Below is a small trained network, with its code and all its weights. Each question gives an input and a class and asks what happens when units are switched off, that is, made to give their printed mean instead of their output.

import numpy as np


def w(rows, s, z=0):
    codes = np.array(rows[::2]) - 128.0
    scale = np.full(codes.shape[1], s)
    scale[-1] = z or s
    return codes * scale


def norm(h):
    return h / np.sqrt((h * h).mean(-1, keepdims=True) + 1e-5)


def f(y):
    return y / 2 * (1 + np.tanh(0.7978845608 * (y + 0.044715 * y**3)))


def log_softmax(a):
    a = a - a.max(-1, keepdims=True)
    return a - np.log(np.exp(a).sum(-1, keepdims=True))


def net(x, mask):
    res = np.array(x, float).reshape(1, 3) / 4 @ E
    u = 0
    for l in range(2):
        y = f(norm(res) @ A[l][:, :-1].T + A[l][:, -1])
        res = res + np.where(mask[u : u + 12], y, B[l][:, -1]) @ B[l][:, :-1]
        u += 12
    return log_softmax(norm(res)[-1] @ U[:, :-1].T + U[:, -1])


A, B = {}, {}
E = w([
[156,213,139],'x0',
[3,165,157],'x1',
[112,162,32],'x2',
],0.0047)
A[0] = w([
[92,76,117,63],'0.n1',
[88,48,130,192],'0.n2',
[94,53,109,144],'0.n3',
[103,43,137,140],'0.n4',
[120,143,141,35],'0.n5',
[76,144,173,111],'0.n6',
[89,67,54,152],'0.n7',
[156,105,143,4],'0.n8',
[150,255,165,176],'0.n9',
[93,150,219,28],'0.n10',
[54,126,140,76],'0.n11',
[103,137,95,25],'0.n12',
],0.01,0.0025)
B[0] = w([
[142,158,171,147],'0.n1',
[157,248,180,224],'0.n2',
[194,228,188,196],'0.n3',
[192,211,181,198],'0.n4',
[180,78,125,104],'0.n5',
[76,52,23,180],'0.n6',
[174,254,143,224],'0.n7',
[123,92,143,111],'0.n8',
[177,221,231,254],'0.n9',
[130,143,55,182],'0.n10',
[74,133,92,184],'0.n11',
[158,59,39,117],'0.n12',
],0.0047,0.0034)
A[1] = w([
[90,90,133,56],'1.n1',
[126,190,36,127],'1.n2',
[105,86,247,86],'1.n3',
[192,119,161,200],'1.n4',
[165,124,158,191],'1.n5',
[134,153,201,85],'1.n6',
[185,83,117,165],'1.n7',
[102,125,155,88],'1.n8',
[202,37,73,74],'1.n9',
[134,169,199,102],'1.n10',
[176,102,131,166],'1.n11',
[85,80,149,254],'1.n12',
],0.012,0.0031)
B[1] = w([
[107,150,124,102],'1.n1',
[174,33,100,235],'1.n2',
[173,85,3,192],'1.n3',
[79,163,115,246],'1.n4',
[83,140,97,205],'1.n5',
[161,67,130,219],'1.n6',
[43,208,115,163],'1.n7',
[113,172,84,127],'1.n8',
[41,152,97,157],'1.n9',
[192,87,117,255],'1.n10',
[32,161,97,166],'1.n11',
[169,200,58,134],'1.n12',
],0.0062,0.0047)
U = w([
[190,206,194,193],'0',
[7,207,39,150],'1',
[148,116,62,242],'2',
[131,84,114,129],'3',
[48,56,195,28],'4',
[42,50,215,3],'5',
[28,74,218,2],'6',
],0.011,0.0063)

Each question gives the input, the list of numbers given to net, and the class t.
The units are the neurons (one row each of A and B). Each row of codes is followed by its name. A weight is (code - 128) times the scale printed after its matrix; where a second scale follows, it is the last column's (A, B and U).
mask holds one flag per neuron, layer by layer. A switched-off neuron (its flag False) gives its mean, the last column of its row in B, instead of its output. The means were averaged over made-up inputs and are rounded, as every weight is.
A unit's drop is (log p(t) with every unit on - log p(t) with that unit switched off) / (log p(t) with every unit on - log p(t) with every unit switched off).
The circuit of an input: a set's keep is (log p(t) with only the set's units on - log p(t) with every unit switched off) / (log p(t) with every unit on - log p(t) with every unit switched off). Starting from the 12 units with the biggest drops (on a tie, the unit counted first), units are removed one at a time, each time the one whose removal leaves the highest keep (on an exact tie, the one counted first), for as long as the keep stays at least 0.8.
circuit, biggest first: the units of the circuit, biggest drop first
unit that matters most: the unit with the biggest drop
k most important neurons: the k neurons with the biggest drops, biggest first
top k neurons in layer l: the k neurons of layer l with the biggest drops, biggest first
drop when u is switched off: that unit's drop, to one decimal
input [-3,0,-6], class 2: circuit, biggest first => (1.n3)
input [5,5,6], class 2: circuit, biggest first => (1.n2, 1.n4, 1.n7)
input [-7,-6,-5], class 0: 2 most important neurons => (0.n4, 0.n2)
input [3,-1,-6], class 2: circuit, biggest first => (1.n3, 0.n7)
input [-6,-3,-4], class 0: top 3 neurons in layer 0 => (0.n4, 0.n2, 0.n3)
input [5,-5,-7], class 2: 2 most important neurons => (1.n3, 0.n7)
input [7,2,-8], class 2: top 3 neurons in layer 1 => (1.n3, 1.n10, 1.n6)
input [5,-7,-5], class 1: 3 most important neurons => (0.n2, 0.n7, 0.n3)
input [-5,-8,8], class 1: 2 most important neurons => (1.n9, 1.n7)
input [-2,1,-4], class 2: top 3 neurons in layer 0 => (0.n7, 0.n9, 0.n6)
input [5,-6,4], class 1: 2 most important neurons => (0.n2, 0.n7)
input [-6,1,-8], class 2: 3 most important neurons => (1.n3, 0.n9, 0.n7)
input [-2,-3,-8], class 2: 2 most important neurons => (1.n3, 0.n9)
input [-2,5,-5], class 1: top 2 neurons in layer 1 => (1.n2, 1.n10)
input [1,2,8], class 2: unit that matters most => 1.n2
input [-7,3,7], class 0: top 2 neurons in layer 0 => (0.n7, 0.n3)
input [4,2,3], class 0: 2 most important neurons => (0.n9, 1.n3)
input [-4,4,2], class 0: top 2 neurons in layer 0 => (0.n2, 0.n3)
input [-6,-1,6], class 0: drop when 0.n3 is switched off => 0.1
input [2,1,2], class 3: drop when 1.n11 is switched off => 0.0
input [-1,3,-6], class 2: drop when 0.n7 is switched off => 0.1
input [5,2,-8], class 2: drop when 1.n3 is switched off => 0.4
input [-3,-6,2], class 1: most important neuron => (0.n9)
